Below is a small trained network, with its code and all its weights. Each question gives an input and a class and asks what happens when units are switched off, that is, made to give their printed mean instead of their output.

import numpy as np


def w(rows, s, z=0):
    codes = np.array(rows[::2]) - 128.0
    scale = np.full(codes.shape[1], s)
    scale[-1] = z or s
    return codes * scale


def f(y):
    return np.maximum(y, 0)


def log_softmax(a):
    a = a - a.max(-1, keepdims=True)
    return a - np.log(np.exp(a).sum(-1, keepdims=True))


def net(x, mask):
    res = np.array(x, float).reshape(1, 3) / 4 @ E
    y = f(res @ A[0][:, :-1].T + A[0][:, -1])
    res = res + np.where(mask, y, B[0][:, -1]) @ B[0][:, :-1]
    return log_softmax(res[-1] @ U[:, :-1].T + U[:, -1])


A, B = {}, {}
E = w([
[113,254,197,146],'x0',
[14,120,141,24],'x1',
[168,202,2,58],'x2',
],0.0084)
A[0] = w([
[195,147,120,131,69],'N1',
[141,177,167,99,11],'N2',
[190,187,124,39,69],'N3',
[190,125,95,194,67],'N4',
[86,91,145,177,88],'N5',
[128,182,114,132,137],'N6',
[66,116,132,133,12],'N7',
[103,215,134,166,129],'N8',
[134,45,90,126,138],'N9',
[52,125,150,23,131],'N10',
[52,88,204,224,135],'N11',
[96,143,121,74,43],'N12',
[30,140,159,76,95],'N13',
[122,197,158,113,42],'N14',
[96,125,184,183,107],'N15',
[108,185,156,120,23],'N16',
[147,185,67,143,82],'N17',
[183,174,125,202,126],'N18',
[137,164,115,65,46],'N19',
[224,147,149,160,57],'N20',
[135,188,188,119,67],'N21',
[100,226,146,146,76],'N22',
[128,71,74,154,22],'N23',
[178,136,161,132,27],'N24',
[158,129,32,102,111],'N25',
[78,130,254,217,125],'N26',
[149,42,212,122,69],'N27',
[191,110,160,162,101],'N28',
[109,195,135,167,125],'N29',
[143,198,49,81,145],'N30',
[124,168,100,122,3],'N31',
[57,138,137,65,98],'N32',
[128,191,140,160,119],'N33',
[167,183,55,107,56],'N34',
[128,42,34,148,242],'N35',
[117,63,99,115,112],'N36',
[137,225,64,88,70],'N37',
[206,140,119,201,142],'N38',
[152,232,163,133,48],'N39',
],0.013,0.0048)
B[0] = w([
[106,215,247,136,154],'N1',
[69,104,62,40,147],'N2',
[35,124,134,216,176],'N3',
[165,189,255,11,171],'N4',
[34,188,82,168,168],'N5',
[77,198,81,141,163],'N6',
[80,160,200,98,146],'N7',
[81,36,17,12,186],'N8',
[43,148,96,27,176],'N9',
[201,231,205,49,218],'N10',
[11,250,109,213,237],'N11',
[101,227,220,94,156],'N12',
[246,200,235,70,203],'N13',
[69,31,65,36,162],'N14',
[55,212,116,177,188],'N15',
[56,35,92,44,154],'N16',
[66,213,181,248,171],'N17',
[150,195,179,5,192],'N18',
[57,196,233,176,158],'N19',
[167,169,230,17,175],'N20',
[56,16,39,63,171],'N21',
[60,16,54,21,184],'N22',
[38,115,14,66,149],'N23',
[132,212,183,106,142],'N24',
[30,181,103,134,183],'N25',
[21,243,117,177,253],'N26',
[11,201,88,156,192],'N27',
[117,188,222,73,168],'N28',
[90,110,86,52,174],'N29',
[30,219,160,188,205],'N30',
[74,176,141,162,141],'N31',
[184,222,217,54,189],'N32',
[69,62,30,58,172],'N33',
[13,194,148,221,180],'N34',
[41,124,44,16,204],'N35',
[51,133,89,41,165],'N36',
[39,213,157,233,197],'N37',
[156,229,211,47,195],'N38',
[62,117,137,50,186],'N39',
],0.007,0.014)
U = w([
[139,199,249,43,167],'0',
[33,104,50,35,152],'1',
[37,190,137,219,48],'2',
[93,188,138,87,184],'3',
[175,72,25,165,2],'4',
[200,2,123,159,2],'5',
[241,83,56,128,2],'6',
],0.009,0.0062)

Each question gives the input, the list of numbers given to net, and the class t.
The units are the neurons (one row each of A and B). Each row of codes is followed by its name. A weight is (code - 128) times the scale printed after its matrix; where a second scale follows, it is the last column's (A, B and U).
mask holds one flag per neuron, in row order. A switched-off neuron (its flag False) gives its mean, the last column of its row in B, instead of its output. The means were averaged over made-up inputs and are rounded, as every weight is.
A unit's drop is (log p(t) with every unit on - log p(t) with that unit switched off) / (log p(t) with every unit on - log p(t) with every unit switched off).
The circuit of an input: a set's keep is (log p(t) with only the set's units on - log p(t) with every unit switched off) / (log p(t) with every unit on - log p(t) with every unit switched off). Starting from the 12 units with the biggest drops (on a tie, the unit counted first), units are removed one at a time, each time the one whose removal leaves the highest keep (on an exact tie, the one counted first), for as long as the keep stays at least 0.8.
circuit, biggest first: the units of the circuit, biggest drop first
most important unit: the unit with the biggest drop
top k neurons: the k neurons with the biggest drops, biggest first
drop of u: that unit's drop, to one decimal
input [-8,-6,-5], class 1: most important unit : N35
input [5,3,5], class 1: top 4 neurons : [N22, N8, N11, N14]
input [-6,-2,7], class 2: circuit, biggest first : [N34, N30]
input [8,7,-8], class 1: top 2 neurons : [N21, N22]
input [-8,8,4], class 0: top 3 neurons : [N10, N32, N13]
input [4,-1,4], class 1: top 4 neurons : [N11, N8, N26, N22]
input [-8,-3,-8], class 1: top 3 neurons : [N35, N9, N23]
input [-5,-8,-8], class 0: top 3 neurons : [N4, N38, N20]
input [-8,-6,-4], class 1: top 2 neurons : [N35, N23]
input [6,0,-7], class 2: top 2 neurons : [N26, N11]
input [-6,-3,-7], class 2: top 2 neurons : [N11, N8]
input [-1,1,-6], class 2: drop of N39 : 0.0
input [5,-4,3], class 1: drop of N33 : 0.2
input [-6,-2,-5], class 1: circuit, biggest first : [N35]
input [0,4,4], class 0: drop of N18 : -0.1
